Here is a tiny trained network, its code and every weight. The questions are about switching its units off for an input and a target symbol, where a switched-off unit gives its printed mean instead of its output.

import numpy as np


def w(rows, s, z=0):
    codes = np.array(rows[::2]) - 128.0
    scale = np.full(codes.shape[1], s)
    scale[-1] = z or s
    return codes * scale


def norm(h):
    return h / np.sqrt((h * h).mean(-1, keepdims=True) + 1e-5)


def f(y):
    return np.maximum(y, 0)


def softmax(a):
    e = np.exp(a - a.max(-1, keepdims=True))
    return e / e.sum(-1, keepdims=True)


def log_softmax(a):
    a = a - a.max(-1, keepdims=True)
    return a - np.log(np.exp(a).sum(-1, keepdims=True))


def net(x, mask):
    ids = ['Ψαβγελξ'.index(c) for c in x.split()]
    T = len(ids)
    res = E[ids] + P[:T]
    u = 0
    for l in range(2):
        q, k, v = (norm(res) @ M[l].T for M in (Q, K, V))
        z = softmax(np.where(np.tri(T) > 0, q @ k.T / 3**0.5, -1e9)) @ v
        res = res + np.where(mask[u], z, O[l][:, -1]) @ O[l][:, :-1]
        u += 1
        y = f(norm(res) @ A[l][:, :-1].T + A[l][:, -1])
        res = res + np.where(mask[u : u + 12], y, B[l][:, -1]) @ B[l][:, :-1]
        u += 12
    return log_softmax(norm(res)[-1] @ U[:, :-1].T + U[:, -1])


Q, K, V, O, A, B = {}, {}, {}, {}, {}, {}
E = w([
[130,153,45,175],'Ψ',
[69,130,119,145],'α',
[96,209,137,181],'β',
[184,109,140,163],'γ',
[56,116,187,150],'ε',
[111,162,40,179],'λ',
[179,72,206,7],'ξ',
],0.02)
P = w([
[81,144,123,87],'0',
[188,105,101,147],'1',
[56,179,189,128],'2',
[70,95,100,7],'3',
[176,65,66,118],'4',
[154,157,136,154],'5',
[122,155,121,37],'6',
],0.013)
Q[0] = w([
[75,158,134,134],'0.h0',
[160,132,81,91],'0.h0',
[112,159,127,255],'0.h0',
],0.0092)
K[0] = w([
[131,208,209,99],'0.h0',
[233,134,120,54],'0.h0',
[40,92,255,72],'0.h0',
],0.0091)
V[0] = w([
[154,106,169,127],'0.h0',
[166,167,150,115],'0.h0',
[144,255,72,63],'0.h0',
],0.0089)
O[0] = w([
[33,135,253,30,142],'0.h0',
[98,95,16,70,115],'0.h0',
[65,115,168,53,3],'0.h0',
],0.0066,0.0019)
A[0] = w([
[150,125,176,31,175],'0.n0',
[117,106,180,123,95],'0.n1',
[80,84,66,10,169],'0.n2',
[179,115,186,93,178],'0.n3',
[176,198,119,135,255],'0.n4',
[115,193,114,140,137],'0.n5',
[82,93,60,99,135],'0.n6',
[158,105,134,126,121],'0.n7',
[34,158,169,123,162],'0.n8',
[157,216,112,43,40],'0.n9',
[167,158,142,142,142],'0.n10',
[155,110,107,192,135],'0.n11',
],0.012,0.004)
B[0] = w([
[87,136,55,160,199],'0.n0',
[148,166,75,112,154],'0.n1',
[70,131,166,125,219],'0.n2',
[110,192,109,124,218],'0.n3',
[62,147,137,115,254],'0.n4',
[109,129,125,106,190],'0.n5',
[171,163,126,128,191],'0.n6',
[125,154,154,79,169],'0.n7',
[178,125,101,131,206],'0.n8',
[128,12,129,155,158],'0.n9',
[85,101,131,107,182],'0.n10',
[125,181,137,113,219],'0.n11',
],0.011,0.0065)
Q[1] = w([
[138,95,167,172],'1.h0',
[150,137,124,255],'1.h0',
[113,111,7,56],'1.h0',
],0.012)
K[1] = w([
[136,147,159,198],'1.h0',
[7,134,120,133],'1.h0',
[153,114,72,138],'1.h0',
],0.013)
V[1] = w([
[240,150,117,47],'1.h0',
[170,254,67,149],'1.h0',
[183,132,193,123],'1.h0',
],0.0088)
O[1] = w([
[116,254,144,52,101],'1.h0',
[175,35,57,70,251],'1.h0',
[110,76,156,97,78],'1.h0',
],0.0086,0.011)
A[1] = w([
[160,148,145,165,97],'1.n0',
[146,124,97,116,114],'1.n1',
[85,112,92,122,155],'1.n2',
[156,93,177,169,123],'1.n3',
[174,111,116,116,55],'1.n4',
[247,131,132,82,2],'1.n5',
[113,166,115,187,43],'1.n6',
[128,129,80,148,141],'1.n7',
[92,193,109,113,91],'1.n8',
[100,113,150,87,177],'1.n9',
[86,116,222,121,28],'1.n10',
[139,86,122,209,112],'1.n11',
],0.016,0.0034)
B[1] = w([
[81,161,113,193,139],'1.n0',
[151,142,138,100,209],'1.n1',
[176,102,176,175,255],'1.n2',
[135,150,78,83,148],'1.n3',
[95,125,120,81,161],'1.n4',
[164,132,219,119,181],'1.n5',
[134,97,122,64,160],'1.n6',
[125,152,187,164,248],'1.n7',
[98,84,120,79,203],'1.n8',
[120,187,82,184,165],'1.n9',
[102,248,150,194,131],'1.n10',
[77,182,153,115,188],'1.n11',
],0.013,0.0078)
U = w([
[219,141,70,149,137],'Ψ',
[114,139,175,188,237],'α',
[86,22,190,141,2],'β',
[225,83,200,80,211],'γ',
[39,203,139,157,101],'ε',
[184,128,46,147,116],'λ',
[104,147,78,9,78],'ξ',
],0.013,0.0032)

Each question gives the input, a string of symbols that net reads in full, and the target symbol t.
The units are the heads (3 rows each of Q, K, V and O) and the neurons (one row each of A and B). Each row of codes is followed by its name. A weight is (code - 128) times the scale printed after its matrix; where a second scale follows, it is the last column's (O, A, B and U).
mask holds one flag per unit, layer by layer, with each layer's heads first. A switched-off unit (its flag False) gives its mean, the last column of its rows in O or B, instead of its output. The means were averaged over made-up inputs and are rounded, as every weight is.
A unit's drop is (log p(t) with every unit on - log p(t) with that unit switched off) / (log p(t) with every unit on - log p(t) with every unit switched off).
The circuit of an input: a set's keep is (log p(t) with only the set's units on - log p(t) with every unit switched off) / (log p(t) with every unit on - log p(t) with every unit switched off). Starting from the 12 units with the biggest drops (on a tie, the unit counted first), units are removed one at a time, each time the one whose removal leaves the highest keep (on an exact tie, the one counted first), for as long as the keep stays at least 0.8.
circuit, biggest first: the units of the circuit, biggest drop first
unit that matters most: the unit with the biggest drop
k most important neurons: the k neurons with the biggest drops, biggest first
k most important neurons of layer l: the k neurons of layer l with the biggest drops, biggest first
input λ γ Ψ β ξ, target ξ: circuit, biggest first	(0.n0, 1.h0)
input α Ψ γ γ ξ β, target ξ: unit that matters most	1.n6
input α ε γ Ψ γ λ, target ε: circuit, biggest first	(1.n7, 0.n4)
input α γ λ, target α: 4 most important neurons of layer 0	(0.n3, 0.n1, 0.n7, 0.n0)
input γ γ Ψ, target λ: 2 most important neurons	(0.n2, 1.n5)
input β γ ε ε, target ξ: 2 most important neurons	(0.n2, 0.n8)
input Ψ γ Ψ, target Ψ: 2 most important neurons	(0.n2, 0.n6)
input ε γ γ λ λ α ε, target Ψ: 3 most important neurons	(0.n8, 0.n0, 1.n5)
input ε γ β γ ε Ψ, target ε: circuit, biggest first	(1.h0, 0.n4)
input γ Ψ γ Ψ Ψ Ψ β, target λ: 2 most important neurons of layer 0	(0.n9, 0.n8)
input ε ε λ β, target β: circuit, biggest first	(1.h0, 0.n9)
input γ γ γ ξ β Ψ, target ξ: 2 most important neurons	(1.n8, 1.n6)
input γ γ γ λ ε γ, target ε: 3 most important neurons	(1.n0, 1.n2, 1.n11)
input ξ λ γ γ ε β λ, target β: 2 most important neurons	(0.n2, 0.n4)
input λ λ λ γ Ψ γ γ, target Ψ: 3 most important neurons	(0.n9, 0.n0, 1.n2)
input Ψ α λ, target α: 4 most important neurons	(1.n7, 0.n3, 1.n2, 0.n1)
input γ β γ β, target α: unit that matters most	0.n9
input λ γ β Ψ λ λ ε, target Ψ: 3 most important neurons of layer 0	(0.n8, 0.n4, 0.n11)
input γ ε γ Ψ, target β: 2 most important neurons	(0.n2, 1.n2)
input Ψ Ψ γ γ, target λ: 2 most important neurons of layer 0	(0.n2, 0.n4)
input Ψ γ α, target α: most important neuron	(1.n11)
input ε ε γ γ, target β: 3 most important neurons	(0.n2, 0.n0, 1.n2)
input ε γ α γ γ Ψ, target α: 2 most important neurons	(0.n3, 1.n7)
input γ Ψ λ Ψ, target λ: 3 most important neurons of layer 0	(0.n2, 0.n6, 0.n4)
input λ Ψ ξ β, target λ: 2 most important neurons of layer 0	(0.n8, 0.n9)
input γ β Ψ γ ε, target ε: 2 most important neurons of layer 0	(0.n0, 0.n4)
